Below is a small trained network, with its code and all its weights. Each question gives an input and a class and asks what happens when units are switched off, that is, made to give their printed mean instead of their output.

import numpy as np


def w(rows, s, z=0):
    codes = np.array(rows[::2]) - 128.0
    scale = np.full(codes.shape[1], s)
    scale[-1] = z or s
    return codes * scale


def norm(h):
    return h / np.sqrt((h * h).mean(-1, keepdims=True) + 1e-5)


def f(y):
    return np.maximum(y, 0)


def log_softmax(a):
    a = a - a.max(-1, keepdims=True)
    return a - np.log(np.exp(a).sum(-1, keepdims=True))


def net(x, mask):
    res = np.array(x, float).reshape(1, 7) / 4 @ E
    u = 0
    for l in range(2):
        y = f(norm(res) @ A[l][:, :-1].T + A[l][:, -1])
        res = res + np.where(mask[u : u + 5], y, B[l][:, -1]) @ B[l][:, :-1]
        u += 5
    return log_softmax(norm(res)[-1] @ U[:, :-1].T + U[:, -1])


A, B = {}, {}
E = w([
[115,198,143,144,173,71,254,119,134,161],'x0',
[169,169,69,115,128,85,113,135,169,122],'x1',
[85,136,161,123,151,160,154,118,83,177],'x2',
[140,85,166,126,113,134,164,130,125,93],'x3',
[123,109,151,129,126,159,136,118,105,119],'x4',
[195,11,190,153,78,104,164,128,179,26],'x5',
[109,74,177,135,118,170,113,118,98,116],'x6',
],0.0049)
A[0] = w([
[156,204,97,161,170,49,250,127,185,122,54],'L0N0',
[153,199,129,138,160,49,200,128,159,139,49],'L0N1',
[220,32,128,127,79,127,112,113,172,5,3],'L0N2',
[192,27,139,105,103,104,79,122,178,34,42],'L0N3',
[66,54,215,167,106,184,143,120,83,98,38],'L0N4',
],0.0032,0.0034)
B[0] = w([
[133,215,167,102,88,38,233,130,156,152,238],'L0N0',
[106,151,130,101,97,111,219,109,144,150,200],'L0N1',
[113,124,117,225,68,77,68,253,219,49,253],'L0N2',
[119,132,123,222,62,74,83,185,220,52,252],'L0N3',
[126,78,198,26,220,196,185,126,55,167,214],'L0N4',
],0.0032,0.0029)
A[1] = w([
[72,157,146,141,170,126,141,118,107,194,116],'L1N0',
[183,29,132,164,75,114,94,130,175,14,59],'L1N1',
[151,70,188,161,159,120,200,107,105,72,114],'L1N2',
[104,200,50,116,147,144,21,139,118,172,3],'L1N3',
[105,1,212,129,115,202,126,93,81,134,74],'L1N4',
],0.0049,0.0021)
B[1] = w([
[248,79,88,103,93,110,98,139,184,52,192],'L1N0',
[53,110,144,253,13,84,57,223,224,17,255],'L1N1',
[111,128,58,98,118,157,21,126,113,138,190],'L1N2',
[130,101,55,219,110,192,16,8,89,152,196],'L1N3',
[139,59,198,61,190,127,182,172,109,121,219],'L1N4',
],0.005,0.006)
U = w([
[114,71,157,192,39,98,86,205,205,9,190],'0',
[121,45,204,45,195,189,157,144,52,130,2],'1',
[133,172,20,153,134,178,4,47,94,181,142],'2',
[145,249,100,110,138,43,254,113,157,164,178],'3',
],0.0084,0.00065)

Each question gives the input, the list of numbers given to net, and the class t.
The units are the neurons (one row each of A and B). Each row of codes is followed by its name. A weight is (code - 128) times the scale printed after its matrix; where a second scale follows, it is the last column's (A, B and U).
mask holds one flag per neuron, layer by layer. A switched-off neuron (its flag False) gives its mean, the last column of its row in B, instead of its output. The means were averaged over made-up inputs and are rounded, as every weight is.
A unit's drop is (log p(t) with every unit on - log p(t) with that unit switched off) / (log p(t) with every unit on - log p(t) with every unit switched off).
The circuit of an input: a set's keep is (log p(t) with only the set's units on - log p(t) with every unit switched off) / (log p(t) with every unit on - log p(t) with every unit switched off). Starting from all 10 units, units are removed one at a time, each time the one whose removal leaves the highest keep (on an exact tie, the one counted first), for as long as the keep stays at least 0.8.
circuit, biggest first: the units of the circuit, biggest drop first
most important unit: the unit with the biggest drop
k most important neurons: the k neurons with the biggest drops, biggest first
k most important neurons of layer l: the k neurons of layer l with the biggest drops, biggest first
drop of u: that unit's drop, to one decimal
input [1,8,-5,5,6,-5,-1], class 3: most important unit : L0N0
input [0,-7,3,1,-8,4,5], class 1: circuit, biggest first : [L0N4; L1N4]
input [0,6,-8,-5,-2,-2,-1], class 2: circuit, biggest first : [L1N3; L1N1]
input [-8,1,5,-4,5,-2,4], class 1: circuit, biggest first : [L1N4; L1N1]
input [7,-3,7,-3,4,6,-4], class 3: 2 most important neurons of layer 1 : [L1N1; L1N4]
input [5,-4,-3,-6,-2,-4,5], class 2: 3 most important neurons : [L1N1; L1N3; L1N0]
input [1,5,-5,-6,0,-1,-1], class 2: 2 most important neurons : [L1N3; L1N1]
input [-6,-2,-1,6,-8,-7,7], class 2: 2 most important neurons of layer 1 : [L1N3; L1N1]
input [-6,-5,5,-6,5,4,0], class 1: 2 most important neurons of layer 0 : [L0N4; L0N2]
input [-1,-5,-3,5,8,-4,-7], class 2: 2 most important neurons of layer 1 : [L1N1; L1N4]
input [2,-2,-1,5,-2,0,-2], class 3: drop of L1N1 : 0.3
input [5,-2,2,-5,4,-1,6], class 1: drop of L1N1 : 0.2
